Here is a tiny trained network, its code and every weight. The questions are about switching its units off for an input and a class, where a switched-off unit gives its printed mean instead of its output.

import numpy as np


def w(rows, s, z=0):
    codes = np.array(rows[::2]) - 128.0
    scale = np.full(codes.shape[1], s)
    scale[-1] = z or s
    return codes * scale


def norm(h):
    return h / np.sqrt((h * h).mean(-1, keepdims=True) + 1e-5)


def f(y):
    return np.maximum(y, 0)


def log_softmax(a):
    a = a - a.max(-1, keepdims=True)
    return a - np.log(np.exp(a).sum(-1, keepdims=True))


def net(x, mask):
    res = np.array(x, float).reshape(1, 5) / 4 @ E
    u = 0
    for l in range(2):
        y = f(norm(res) @ A[l][:, :-1].T + A[l][:, -1])
        res = res + np.where(mask[u : u + 6], y, B[l][:, -1]) @ B[l][:, :-1]
        u += 6
    return log_softmax(norm(res)[-1] @ U[:, :-1].T + U[:, -1])


A, B = {}, {}
E = w([
[100,162,156,137,118,254,54,49,149],'x0',
[159,157,47,6,52,141,137,92,107],'x1',
[39,24,102,124,137,126,190,90,163],'x2',
[125,130,126,128,131,125,124,128,130],'x3',
[129,127,129,129,126,128,129,127,127],'x4',
],0.0085)
A[0] = w([
[211,223,139,102,113,113,70,165,105,103],'L0N1',
[108,143,133,111,120,234,75,24,140,4],'L0N2',
[145,201,146,156,110,251,37,110,134,20],'L0N3',
[106,149,144,141,130,212,76,58,143,223],'L0N4',
[213,241,149,202,129,108,69,187,116,151],'L0N5',
[90,124,151,163,136,226,73,55,145,27],'L0N6',
],0.015,0.0028)
B[0] = w([
[119,173,57,220,122,119,147,150,106,234],'L0N1',
[131,144,191,32,80,162,157,213,178,228],'L0N2',
[170,168,181,93,126,81,150,92,170,240],'L0N3',
[149,162,97,250,170,227,20,19,90,224],'L0N4',
[109,61,165,46,135,147,119,142,124,253],'L0N5',
[58,43,28,161,148,29,171,180,57,216],'L0N6',
],0.021,0.017)
A[1] = w([
[136,121,103,48,73,83,112,74,181,50],'L1N1',
[95,61,186,254,159,106,121,148,175,115],'L1N2',
[174,85,203,129,199,76,117,29,113,2],'L1N3',
[109,80,226,128,203,114,121,152,89,97],'L1N4',
[110,77,83,86,108,139,106,122,112,131],'L1N5',
[109,64,101,151,97,234,89,94,159,79],'L1N6',
],0.019,0.0051)
B[1] = w([
[89,46,75,172,81,76,138,88,139,150],'L1N1',
[164,149,117,174,169,143,161,150,207,226],'L1N2',
[94,134,135,176,197,91,233,4,31,194],'L1N3',
[116,119,172,43,81,156,81,158,122,247],'L1N4',
[145,180,174,114,83,136,124,57,147,217],'L1N5',
[127,80,149,76,155,106,54,181,76,180],'L1N6',
],0.019,0.014)
U = w([
[105,66,184,22,85,154,52,180,67,253],'0',
[147,170,37,170,96,91,198,231,42,59],'1',
[110,116,196,146,218,121,145,8,34,38],'2',
[232,250,137,129,102,166,86,85,125,140],'3',
[174,126,173,156,169,134,218,166,246,89],'4',
[120,75,99,124,15,67,170,46,160,69],'5',
[108,64,75,243,217,133,56,153,128,123],'6',
],0.015,0.0033)

Each question gives the input, the list of numbers given to net, and the class t.
The units are the neurons (one row each of A and B). Each row of codes is followed by its name. A weight is (code - 128) times the scale printed after its matrix; where a second scale follows, it is the last column's (A, B and U).
mask holds one flag per neuron, layer by layer. A switched-off neuron (its flag False) gives its mean, the last column of its row in B, instead of its output. The means were averaged over made-up inputs and are rounded, as every weight is.
A unit's drop is (log p(t) with every unit on - log p(t) with that unit switched off) / (log p(t) with every unit on - log p(t) with every unit switched off).
The circuit of an input: a set's keep is (log p(t) with only the set's units on - log p(t) with every unit switched off) / (log p(t) with every unit on - log p(t) with every unit switched off). Starting from all 12 units, units are removed one at a time, each time the one whose removal leaves the highest keep (on an exact tie, the one counted first), for as long as the keep stays at least 0.8.
circuit, biggest first: the units of the circuit, biggest drop first
k most important neurons: the k neurons with the biggest drops, biggest first
top k neurons in layer l: the k neurons of layer l with the biggest drops, biggest first
input [4,0,2,6,-6], class 6: circuit, biggest first -> [L0N4]
input [1,7,-3,-5,-8], class 3: 2 most important neurons -> [L0N6; L0N1]
input [1,6,-4,-7,-7], class 3: 3 most important neurons -> [L0N6; L0N1; L0N3]
input [-1,-8,3,2,-2], class 4: top 2 neurons in layer 0 -> [L0N4; L0N5]
input [-8,3,-7,7,-7], class 1: 4 most important neurons -> [L0N1; L0N4; L1N4; L0N2]
input [1,0,-7,-7,-3], class 2: circuit, biggest first -> [L0N3; L1N3]
input [-7,1,-5,-7,-1], class 1: top 2 neurons in layer 1 -> [L1N4; L1N6]
input [-5,1,8,-5,4], class 5: 3 most important neurons -> [L0N4; L0N1; L0N5]
input [8,-1,-5,-8,1], class 2: top 3 neurons in layer 0 -> [L0N4; L0N3; L0N6]
input [-8,-6,-2,-7,-1], class 0: 4 most important neurons -> [L0N4; L0N3; L1N4; L0N1]
input [-8,-5,8,-4,7], class 4: 3 most important neurons -> [L0N5; L0N4; L0N3]
input [-6,-8,-3,-7,-5], class 0: top 2 neurons in layer 0 -> [L0N3; L0N4]
input [8,1,6,0,8], class 0: top 2 neurons in layer 1 -> [L1N6; L1N3]
input [2,5,-1,-5,7], class 3: circuit, biggest first -> [L0N5]
input [-5,-8,2,-6,8], class 4: top 2 neurons in layer 0 -> [L0N4; L0N5]
input [8,-2,3,-5,3], class 6: 3 most important neurons -> [L0N5; L0N4; L0N6]
input [5,4,-3,6,-5], class 3: 3 most important neurons -> [L0N4; L0N3; L0N2]
input [-2,3,7,0,-1], class 5: top 4 neurons in layer 0 -> [L0N4; L0N1; L0N5; L0N3]
input [-8,-7,-1,-1,8], class 0: top 3 neurons in layer 0 -> [L0N1; L0N4; L0N3]
input [-2,3,-8,8,-5], class 1: 3 most important neurons -> [L0N1; L0N4; L1N4]
input [-3,-8,7,-4,0], class 4: 3 most important neurons -> [L0N4; L1N2; L0N5]
input [-1,6,2,0,5], class 5: circuit, biggest first -> [L1N1]
input [-3,6,2,2,2], class 5: 3 most important neurons -> [L0N4; L0N1; L1N1]
input [-1,-8,-8,-3,2], class 0: 2 most important neurons -> [L0N5; L0N4]
input [-4,6,-7,-6,8], class 1: 2 most important neurons -> [L0N1; L0N4]
input [7,-1,-8,-4,-2], class 2: 3 most important neurons -> [L0N4; L0N3; L0N5]
input [8,-5,2,-3,-8], class 6: circuit, biggest first -> [L0N6]
